Below is a small trained network, with its code and all its weights. Each question gives an input and a class and asks what happens when units are switched off, that is, made to give their printed mean instead of their output.

import numpy as np


def w(rows, s, z=0):
    codes = np.array(rows[::2]) - 128.0
    scale = np.full(codes.shape[1], s)
    scale[-1] = z or s
    return codes * scale


def f(y):
    return np.maximum(y, 0)


def log_softmax(a):
    a = a - a.max(-1, keepdims=True)
    return a - np.log(np.exp(a).sum(-1, keepdims=True))


def net(x, mask):
    res = np.array(x, float).reshape(1, 6) / 4 @ E
    y = f(res @ A[0][:, :-1].T + A[0][:, -1])
    res = res + np.where(mask, y, B[0][:, -1]) @ B[0][:, :-1]
    return log_softmax(res[-1] @ U[:, :-1].T + U[:, -1])


A, B = {}, {}
E = w([
[153,138,17,74,145],'x0',
[116,122,124,133,135],'x1',
[135,131,129,125,127],'x2',
[159,160,104,254,150],'x3',
[86,208,148,94,220],'x4',
[207,64,147,125,198],'x5',
],0.0082)
A[0] = w([
[55,147,53,117,94,151],'N0',
[157,161,49,107,133,251],'N1',
[112,191,128,129,49,37],'N2',
[97,116,187,96,127,253],'N3',
[128,164,95,103,170,83],'N4',
[131,68,107,147,39,89],'N5',
[135,182,155,121,174,38],'N6',
[130,88,88,130,96,47],'N7',
[190,78,160,134,179,69],'N8',
[119,68,119,112,83,54],'N9',
[84,177,150,108,173,25],'N10',
[140,128,154,147,136,248],'N11',
[151,165,88,202,128,87],'N12',
[66,175,106,139,90,15],'N13',
[110,159,150,90,184,93],'N14',
[196,75,147,110,204,43],'N15',
[106,180,132,137,48,107],'N16',
[163,122,49,137,153,209],'N17',
[122,116,228,167,103,220],'N18',
[78,127,165,43,123,98],'N19',
[139,140,63,122,121,231],'N20',
[98,137,106,113,184,53],'N21',
[141,63,29,120,92,112],'N22',
[155,204,156,225,146,134],'N23',
[131,178,135,96,159,52],'N24',
[73,162,187,152,64,252],'N25',
[79,97,246,185,122,253],'N26',
[123,100,149,51,92,90],'N27',
[99,102,206,61,116,127],'N28',
[153,94,124,139,68,40],'N29',
],0.011,0.003)
B[0] = w([
[95,86,170,92,168,186],'N0',
[146,129,138,47,68,205],'N1',
[39,76,189,136,185,171],'N2',
[181,115,78,116,106,201],'N3',
[133,212,185,139,57,163],'N4',
[183,227,149,192,183,191],'N5',
[131,171,145,191,113,162],'N6',
[144,191,198,160,84,154],'N7',
[88,84,226,125,170,188],'N8',
[189,153,143,213,80,159],'N9',
[156,173,158,198,153,172],'N10',
[129,103,85,63,107,179],'N11',
[78,42,81,139,37,188],'N12',
[62,80,206,159,173,168],'N13',
[161,171,123,207,62,178],'N14',
[3,61,234,143,174,194],'N15',
[73,63,187,119,239,182],'N16',
[85,144,96,60,126,200],'N17',
[150,178,131,35,59,225],'N18',
[149,78,69,186,105,197],'N19',
[114,138,124,44,113,185],'N20',
[148,208,160,179,63,154],'N21',
[159,207,183,119,71,196],'N22',
[144,56,22,137,25,220],'N23',
[178,144,163,175,106,158],'N24',
[147,122,146,91,164,227],'N25',
[163,172,119,25,64,254],'N26',
[78,66,26,211,68,183],'N27',
[123,120,23,169,109,202],'N28',
[121,228,172,203,141,163],'N29',
],0.0061,0.0091)
U = w([
[135,147,113,130,125,254],'0',
[139,183,120,53,101,58],'1',
[158,229,155,251,120,62],'2',
[114,71,33,196,101,59],'3',
[69,82,202,141,172,67],'4',
[143,148,105,130,139,204],'5',
],0.012,0.0088)

Each question gives the input, the list of numbers given to net, and the class t.
The units are the neurons (one row each of A and B). Each row of codes is followed by its name. A weight is (code - 128) times the scale printed after its matrix; where a second scale follows, it is the last column's (A, B and U).
mask holds one flag per neuron, in row order. A switched-off neuron (its flag False) gives its mean, the last column of its row in B, instead of its output. The means were averaged over made-up inputs and are rounded, as every weight is.
A unit's drop is (log p(t) with every unit on - log p(t) with that unit switched off) / (log p(t) with every unit on - log p(t) with every unit switched off).
The circuit of an input: a set's keep is (log p(t) with only the set's units on - log p(t) with every unit switched off) / (log p(t) with every unit on - log p(t) with every unit switched off). Starting from the 12 units with the biggest drops (on a tie, the unit counted first), units are removed one at a time, each time the one whose removal leaves the highest keep (on an exact tie, the one counted first), for as long as the keep stays at least 0.8.
units of the circuit, in order: the units of the circuit, biggest drop first
most important unit: the unit with the biggest drop
k most important neurons: the k neurons with the biggest drops, biggest first
drop of u: that unit's drop, to one decimal
input [-6,4,-6,6,3,0], class 1: units of the circuit, in order : [N26 N18]
input [0,2,0,4,-6,-8], class 4: most important unit : N16
input [-7,5,-1,7,2,3], class 1: units of the circuit, in order : [N26 N18]
input [-7,-5,4,-8,3,-8], class 3: 3 most important neurons : [N28 N19 N27]
input [3,-3,5,-4,5,-6], class 4: units of the circuit, in order : [N0 N13 N26]
input [4,5,-3,-8,1,-4], class 3: 2 most important neurons : [N27 N19]
input [-4,-3,2,5,-1,-7], class 4: units of the circuit, in order : [N16 N2]
input [-5,1,-4,-6,5,-5], class 3: 3 most important neurons : [N19 N28 N27]
input [5,0,5,-8,-3,-5], class 3: 2 most important neurons : [N27 N19]
input [3,3,1,7,-1,0], class 3: 4 most important neurons : [N12 N23 N26 N18]
input [-6,-6,-1,-4,8,3], class 2: 2 most important neurons : [N14 N10]
input [6,-4,-1,5,7,7], class 2: 2 most important neurons : [N21 N4]
input [-3,0,2,-4,-4,-5], class 4: 3 most important neurons : [N16 N2 N23]
input [3,-3,-3,8,0,-5], class 3: 2 most important neurons : [N23 N12]
input [-8,8,-2,8,-1,-2], class 0: most important neuron : [N26]
input [7,4,2,-6,-5,8], class 4: 3 most important neurons : [N15 N8 N26]
input [-8,7,-1,5,8,-5], class 1: drop of N23 : 0.2
input [2,-4,-1,-2,-5,-8], class 4: drop of N2 : 0.1
input [8,6,0,8,-1,8], class 1: drop of N11 : 0.0
input [-3,-4,7,-1,-2,7], class 4: units of the circuit, in order : [N15]
input [-7,-5,-6,7,4,1], class 1: units of the circuit, in order : [N26 N18]
